Below are the code and all the weights of a small trained network. Each question names an input and a class and asks about switching units off, where a switched-off unit gives its printed mean instead of its output.

import numpy as np


def w(rows, s, z=0):
    codes = np.array(rows[::2]) - 128.0
    scale = np.full(codes.shape[1], s)
    scale[-1] = z or s
    return codes * scale


def norm(h):
    return h / np.sqrt((h * h).mean(-1, keepdims=True) + 1e-5)


def f(y):
    return np.maximum(y, 0)


def log_softmax(a):
    a = a - a.max(-1, keepdims=True)
    return a - np.log(np.exp(a).sum(-1, keepdims=True))


def net(x, mask):
    res = np.array(x, float).reshape(1, 6) / 4 @ E
    u = 0
    for l in range(4):
        y = f(norm(res) @ A[l][:, :-1].T + A[l][:, -1])
        res = res + np.where(mask[u : u + 8], y, B[l][:, -1]) @ B[l][:, :-1]
        u += 8
    return log_softmax(norm(res)[-1] @ U[:, :-1].T + U[:, -1])


A, B = {}, {}
E = w([
[133,128,128,132],'x0',
[128,125,127,129],'x1',
[59,152,64,109],'x2',
[9,114,250,209],'x3',
[133,147,126,139],'x4',
[105,176,219,31],'x5',
],0.0026)
A[0] = w([
[22,173,76,82,101],'0.n1',
[5,127,9,92,91],'0.n2',
[89,52,154,158,168],'0.n3',
[195,255,122,76,117],'0.n4',
[82,66,132,229,145],'0.n5',
[144,200,180,77,128],'0.n6',
[145,161,195,86,2],'0.n7',
[143,56,26,244,141],'0.n8',
],0.0044,0.0053)
B[0] = w([
[227,129,222,187,170],'0.n1',
[253,145,250,173,176],'0.n2',
[153,116,69,100,227],'0.n3',
[106,53,94,117,208],'0.n4',
[144,124,105,38,235],'0.n5',
[106,204,85,110,200],'0.n6',
[248,231,25,1,129],'0.n7',
[93,228,184,54,253],'0.n8',
],0.0052,0.0031)
A[1] = w([
[152,67,163,107,128],'1.n1',
[69,110,53,214,3],'1.n2',
[183,50,178,116,108],'1.n3',
[2,100,207,120,149],'1.n4',
[70,93,165,212,107],'1.n5',
[87,167,171,30,116],'1.n6',
[95,144,189,14,107],'1.n7',
[57,125,113,45,134],'1.n8',
],0.0052,0.0049)
B[1] = w([
[208,130,182,161,153],'1.n1',
[4,85,204,129,128],'1.n2',
[171,118,216,143,154],'1.n3',
[216,67,33,22,215],'1.n4',
[157,4,60,29,140],'1.n5',
[165,202,60,178,250],'1.n6',
[198,223,75,184,254],'1.n7',
[169,187,65,173,212],'1.n8',
],0.0041,0.0046)
A[2] = w([
[169,164,128,145,172],'2.n1',
[132,103,101,74,139],'2.n2',
[2,39,222,222,2],'2.n3',
[57,159,178,248,69],'2.n4',
[46,159,115,97,22],'2.n5',
[172,149,120,137,138],'2.n6',
[21,23,110,76,63],'2.n7',
[122,96,99,92,118],'2.n8',
],0.0062,0.0059)
B[2] = w([
[82,105,151,167,253],'2.n1',
[104,69,127,114,164],'2.n2',
[224,48,207,210,128],'2.n3',
[108,142,174,162,128],'2.n4',
[55,185,100,220,128],'2.n5',
[95,106,133,153,216],'2.n6',
[29,218,1,85,128],'2.n7',
[125,74,136,114,139],'2.n8',
],0.0077,0.0058)
A[3] = w([
[71,215,112,122,96],'3.n1',
[255,160,141,195,84],'3.n2',
[39,12,76,250,133],'3.n3',
[103,108,250,13,3],'3.n4',
[226,114,210,203,143],'3.n5',
[7,36,85,246,126],'3.n6',
[123,31,93,218,69],'3.n7',
[59,30,76,222,67],'3.n8',
],0.0033,0.0025)
B[3] = w([
[90,190,167,137,204],'3.n1',
[84,116,181,137,254],'3.n2',
[191,201,166,162,178],'3.n3',
[191,137,6,6,130],'3.n4',
[84,96,199,174,247],'3.n5',
[254,212,110,152,155],'3.n6',
[170,204,69,112,163],'3.n7',
[202,175,110,95,149],'3.n8',
],0.0045,0.002)
U = w([
[131,133,118,188,253],'0',
[85,205,94,135,127],'1',
[148,24,41,23,76],'2',
[141,151,144,200,102],'3',
[75,82,255,192,11],'4',
],0.0073,0.0035)

Each question gives the input, the list of numbers given to net, and the class t.
The units are the neurons (one row each of A and B). Each row of codes is followed by its name. A weight is (code - 128) times the scale printed after its matrix; where a second scale follows, it is the last column's (A, B and U).
mask holds one flag per neuron, layer by layer. A switched-off neuron (its flag False) gives its mean, the last column of its row in B, instead of its output. The means were averaged over made-up inputs and are rounded, as every weight is.
A unit's drop is (log p(t) with every unit on - log p(t) with that unit switched off) / (log p(t) with every unit on - log p(t) with every unit switched off).
The circuit of an input: a set's keep is (log p(t) with only the set's units on - log p(t) with every unit switched off) / (log p(t) with every unit on - log p(t) with every unit switched off). Starting from the 12 units with the biggest drops (on a tie, the unit counted first), units are removed one at a time, each time the one whose removal leaves the highest keep (on an exact tie, the one counted first), for as long as the keep stays at least 0.8.
units of the circuit, in order: the units of the circuit, biggest drop first
most important unit: the unit with the biggest drop
k most important neurons: the k neurons with the biggest drops, biggest first
top k neurons in layer l: the k neurons of layer l with the biggest drops, biggest first
drop of u: that unit's drop, to one decimal
input [2,6,7,1,2,-5], class 4: 2 most important neurons	[0.n2, 0.n1]
input [-4,1,-2,8,-2,8], class 1: top neuron in layer 0	[0.n4]
input [6,2,-7,-1,-3,-4], class 4: 4 most important neurons	[0.n6, 1.n8, 3.n5, 3.n2]
input [0,-1,2,7,-4,-4], class 2: 2 most important neurons	[1.n4, 0.n6]
input [2,6,-6,3,7,-8], class 1: units of the circuit, in order	[0.n8, 0.n5, 0.n2]
input [-2,3,7,7,-6,2], class 2: units of the circuit, in order	[1.n4, 1.n5]
input [5,-3,-3,8,5,6], class 2: 3 most important neurons	[1.n4, 1.n5, 0.n8]
input [6,5,8,-4,-1,-7], class 4: top 2 neurons in layer 1	[1.n4, 1.n6]
input [-3,5,0,5,5,-6], class 1: units of the circuit, in order	[0.n8, 0.n5]
input [-2,-7,-3,6,4,4], class 2: 2 most important neurons	[1.n4, 0.n2]
input [0,-2,6,6,-1,-1], class 2: 4 most important neurons	[0.n8, 1.n4, 1.n5, 0.n6]
input [5,6,8,1,7,7], class 4: 3 most important neurons	[0.n1, 0.n2, 0.n8]
input [6,-5,0,6,0,-7], class 1: 3 most important neurons	[0.n5, 0.n8, 0.n4]
input [5,3,7,-4,4,-1], class 4: most important unit	0.n2
input [-7,-7,6,7,3,5], class 2: 3 most important neurons	[1.n4, 0.n8, 1.n5]
input [-2,-2,-3,6,2,5], class 2: top 3 neurons in layer 0	[0.n2, 0.n8, 0.n5]
input [-1,5,0,8,6,3], class 2: 2 most important neurons	[1.n4, 0.n8]
input [3,0,-6,8,-1,2], class 2: 2 most important neurons	[1.n4, 1.n5]
input [0,-4,3,8,0,0], class 2: drop of 2.n4	0.0
input [-5,-6,8,0,0,0], class 4: drop of 0.n2	0.1
input [-2,-5,3,-2,-1,-2], class 4: drop of 0.n2	0.5
